Below is a small trained network, with its code and all its weights. Each question gives an input and a target symbol and asks what happens when units are switched off, that is, made to give their printed mean instead of their output.

import numpy as np


def w(rows, s, z=0):
    codes = np.array(rows[::2]) - 128.0
    scale = np.full(codes.shape[1], s)
    scale[-1] = z or s
    return codes * scale


def norm(h):
    return h / np.sqrt((h * h).mean(-1, keepdims=True) + 1e-5)


def softmax(a):
    e = np.exp(a - a.max(-1, keepdims=True))
    return e / e.sum(-1, keepdims=True)


def log_softmax(a):
    a = a - a.max(-1, keepdims=True)
    return a - np.log(np.exp(a).sum(-1, keepdims=True))


def net(x, mask):
    ids = ['ΘΦαεηξπτω'.index(c) for c in x.split()]
    T = len(ids)
    res = E[ids] + P[:T]
    u = 0
    for l in range(3):
        r = norm(res)
        for j in range(2):
            rows = slice(4 * j, 4 * j + 4)
            q, k, v = (r @ M[l][rows].T for M in (Q, K, V))
            z = softmax(np.where(np.tri(T) > 0, q @ k.T / 4**0.5, -1e9)) @ v
            o = O[l][rows]
            res = res + np.where(mask[u + j], z, o[:, -1]) @ o[:, :-1]
        u += 2
    return log_softmax(norm(res)[-1] @ U[:, :-1].T + U[:, -1])


Q, K, V, O = {}, {}, {}, {}
E = w([
[59,192,105,85,115,254,73,182],'Θ',
[14,133,94,155,166,67,12,114],'Φ',
[82,250,137,86,161,128,136,133],'α',
[100,156,30,91,140,157,131,69],'ε',
[156,146,78,133,135,28,154,111],'η',
[121,142,153,137,52,170,127,129],'ξ',
[139,139,170,97,161,104,82,36],'π',
[179,179,99,85,158,186,165,143],'τ',
[172,116,57,100,163,188,2,193],'ω',
],0.0094)
P = w([
[105,43,144,3,110,108,116,145],'0',
[135,96,137,81,106,127,139,167],'1',
[152,141,134,129,86,143,126,159],'2',
[166,160,134,172,72,141,119,157],'3',
[181,167,134,206,64,136,121,168],'4',
[188,205,125,228,61,128,103,169],'5',
],0.005)
Q[0] = w([
[114,120,103,36,111,157,108,93],'L0H1',
[114,139,92,110,79,142,66,98],'L0H1',
[107,73,245,33,97,78,169,100],'L0H1',
[154,254,99,175,59,138,115,90],'L0H1',
[250,242,82,164,74,127,81,82],'L0H2',
[106,166,120,245,100,208,83,138],'L0H2',
[146,241,43,217,134,204,161,167],'L0H2',
[87,15,118,124,224,58,224,141],'L0H2',
],0.0058)
K[0] = w([
[108,60,153,97,137,144,139,76],'L0H1',
[151,108,146,144,90,141,146,92],'L0H1',
[111,56,129,79,182,75,132,145],'L0H1',
[168,180,129,191,88,96,101,86],'L0H1',
[132,152,146,196,71,184,122,137],'L0H2',
[151,76,170,165,81,87,96,152],'L0H2',
[139,115,188,130,94,136,92,105],'L0H2',
[121,120,127,47,254,138,112,97],'L0H2',
],0.0078)
V[0] = w([
[165,121,135,135,92,101,134,74],'L0H1',
[107,126,207,103,84,164,145,21],'L0H1',
[151,162,72,144,132,166,156,28],'L0H1',
[102,195,4,57,4,186,145,159],'L0H1',
[162,117,202,28,156,132,108,188],'L0H2',
[146,126,176,81,141,65,183,196],'L0H2',
[140,198,38,157,194,123,86,195],'L0H2',
[130,138,60,124,228,133,146,126],'L0H2',
],0.0039)
O[0] = w([
[131,132,69,130,99,113,166,133,192],'L0H1',
[83,120,161,185,108,219,140,145,240],'L0H1',
[116,112,80,113,100,118,142,139,170],'L0H1',
[109,9,180,27,152,48,158,73,227],'L0H1',
[145,156,112,72,147,125,105,180,218],'L0H2',
[144,177,178,131,170,93,117,147,97],'L0H2',
[106,75,85,159,243,254,172,120,55],'L0H2',
[138,164,46,160,182,136,211,94,4],'L0H2',
],0.0043,0.0022)
Q[1] = w([
[171,81,219,159,102,102,173,90],'L1H1',
[95,97,143,71,93,89,160,205],'L1H1',
[150,191,152,125,146,160,117,106],'L1H1',
[165,169,87,225,210,195,229,128],'L1H1',
[151,120,197,112,151,74,126,119],'L1H2',
[199,208,105,100,20,46,31,80],'L1H2',
[121,150,117,102,56,65,74,163],'L1H2',
[133,190,149,254,177,223,127,88],'L1H2',
],0.0074)
K[1] = w([
[110,100,136,165,123,188,99,176],'L1H1',
[130,99,187,90,142,96,114,145],'L1H1',
[142,199,111,138,136,153,137,121],'L1H1',
[126,148,96,139,181,141,200,174],'L1H1',
[185,162,167,95,112,80,105,139],'L1H2',
[153,198,97,255,100,57,91,95],'L1H2',
[132,113,158,221,151,92,98,116],'L1H2',
[113,162,85,100,65,173,133,218],'L1H2',
],0.0094)
V[1] = w([
[134,93,177,149,211,176,87,86],'L1H1',
[61,110,126,105,110,161,121,163],'L1H1',
[140,117,66,109,141,144,103,91],'L1H1',
[115,117,137,85,156,92,79,123],'L1H1',
[134,151,176,130,159,139,85,1],'L1H2',
[210,123,144,83,104,139,141,84],'L1H2',
[191,180,217,103,95,155,178,139],'L1H2',
[136,130,127,153,102,80,175,179],'L1H2',
],0.0076)
O[1] = w([
[156,163,134,98,82,93,79,178,112],'L1H1',
[106,145,41,126,130,124,143,135,132],'L1H1',
[127,132,111,139,58,195,148,112,149],'L1H1',
[118,175,137,254,108,141,86,101,253],'L1H1',
[179,199,221,152,66,123,100,14,241],'L1H2',
[179,172,109,76,63,181,134,104,198],'L1H2',
[159,157,150,91,94,159,147,169,143],'L1H2',
[83,122,95,91,111,117,116,183,70],'L1H2',
],0.0077,0.0045)
Q[2] = w([
[85,214,80,149,153,220,148,184],'L2H1',
[132,230,193,169,86,243,56,84],'L2H1',
[190,63,169,94,75,47,121,58],'L2H1',
[36,45,212,124,193,254,137,120],'L2H1',
[203,177,90,193,152,118,70,112],'L2H2',
[62,110,90,172,192,59,226,202],'L2H2',
[215,155,104,179,132,76,222,133],'L2H2',
[224,204,133,153,138,71,191,62],'L2H2',
],0.0057)
K[2] = w([
[107,158,125,156,150,214,210,149],'L2H1',
[117,188,163,186,46,151,141,193],'L2H1',
[145,108,116,79,82,58,73,121],'L2H1',
[134,147,169,163,122,240,61,67],'L2H1',
[140,181,152,163,125,140,108,173],'L2H2',
[103,93,109,157,253,177,163,69],'L2H2',
[113,103,188,102,213,178,121,151],'L2H2',
[92,122,177,96,132,170,110,177],'L2H2',
],0.0082)
V[2] = w([
[146,92,81,135,147,127,159,98],'L2H1',
[209,166,141,170,123,125,121,52],'L2H1',
[93,135,63,253,134,140,156,164],'L2H1',
[144,46,116,128,147,115,87,141],'L2H1',
[180,51,232,142,171,177,111,142],'L2H2',
[154,101,144,119,102,106,98,136],'L2H2',
[74,115,145,121,112,214,129,107],'L2H2',
[149,108,64,112,105,89,105,148],'L2H2',
],0.0061)
O[2] = w([
[189,169,168,149,96,146,59,175,70],'L2H1',
[143,123,75,83,156,66,106,190,253],'L2H1',
[93,157,142,67,36,149,130,153,66],'L2H1',
[153,128,123,127,114,201,71,126,51],'L2H1',
[114,89,162,101,180,253,35,48,75],'L2H2',
[141,14,66,118,124,143,128,100,167],'L2H2',
[125,99,203,182,155,156,171,189,166],'L2H2',
[168,129,87,118,102,69,95,181,109],'L2H2',
],0.005,0.0034)
U = w([
[37,142,135,131,115,236,149,166,134],'Θ',
[62,80,133,219,169,58,78,124,112],'Φ',
[100,198,176,98,216,78,231,155,172],'α',
[128,91,12,129,125,157,208,17,5],'ε',
[155,158,38,81,64,25,138,220,155],'η',
[132,3,188,47,101,101,139,136,160],'ξ',
[213,229,179,138,70,155,80,92,135],'π',
[236,114,119,49,201,178,213,175,252],'τ',
[229,101,47,162,171,193,52,183,84],'ω',
],0.0059,0.0018)

Each question gives the input, a string of symbols that net reads in full, and the target symbol t.
The units are the heads (4 rows each of Q, K, V and O). Each row of codes is followed by its name. A weight is (code - 128) times the scale printed after its matrix; where a second scale follows, it is the last column's (O and U).
mask holds one flag per head, layer by layer. A switched-off head (its flag False) gives its mean, the last column of its rows in O, instead of its output. The means were averaged over made-up inputs and are rounded, as every weight is.
A unit's drop is (log p(t) with every unit on - log p(t) with that unit switched off) / (log p(t) with every unit on - log p(t) with every unit switched off).
The circuit of an input: a set's keep is (log p(t) with only the set's units on - log p(t) with every unit switched off) / (log p(t) with every unit on - log p(t) with every unit switched off). Starting from all 6 units, units are removed one at a time, each time the one whose removal leaves the highest keep (on an exact tie, the one counted first), for as long as the keep stays at least 0.8.
circuit, biggest first: the units of the circuit, biggest drop first
most important unit: the unit with the biggest drop
heads that matter: for each layer, one digit per head in row order, 1 if its drop is at least 0.15 and else 0, layers parted by /
drop when u is switched off: that unit's drop, to one decimal
input η π η τ, target τ: circuit, biggest first -> (L1H1; L0H2)
input ε Φ π ε ω π, target ε: heads that matter -> 01 / 11 / 00
input η π Φ ε ε, target ε: most important unit -> L0H2
input π ω π, target ω: circuit, biggest first -> (L0H2; L0H1; L1H2; L1H1)
input ξ Φ π π Θ η, target η: heads that matter -> 00 / 01 / 00
input π ω π η η π, target η: heads that matter -> 01 / 01 / 01
input ε τ π Φ ε π, target Φ: circuit, biggest first -> (L1H2; L0H2)
input π η π, target η: circuit, biggest first -> (L1H2; L0H2; L2H2)
input η ξ η Θ, target η: circuit, biggest first -> (L1H2; L2H2)
input Θ π Θ Θ π ε, target ε: circuit, biggest first -> (L1H1; L1H2)
input ξ η τ, target η: circuit, biggest first -> (L1H2; L0H2)
input π η π π η Θ, target Θ: heads that matter -> 01 / 11 / 10
input π Φ α π, target Φ: circuit, biggest first -> (L1H2; L0H2; L0H1)
input Φ π ω π, target ω: circuit, biggest first -> (L0H2; L1H2; L0H1; L1H1)
input π Θ α, target α: heads that matter -> 01 / 00 / 00
input η ε ξ ω, target η: circuit, biggest first -> (L1H2; L2H2)
input Φ π π ε Φ α, target α: circuit, biggest first -> (L0H2; L1H1; L1H2)
input ξ η π η α, target η: circuit, biggest first -> (L1H2)
input η π τ π, target τ: circuit, biggest first -> (L0H2; L1H1; L1H2; L0H1)
input π ω α ξ η ε, target η: heads that matter -> 00 / 01 / 01
input π α η α π, target α: heads that matter -> 11 / 01 / 10
input π α ε π, target α: heads that matter -> 11 / 01 / 11
input ξ π ε η α, target η: drop when L1H2 is switched off -> 0.6
input α π π Θ π, target Θ: drop when L1H2 is switched off -> 0.9
input Φ π η η, target η: drop when L2H1 is switched off -> 0.2
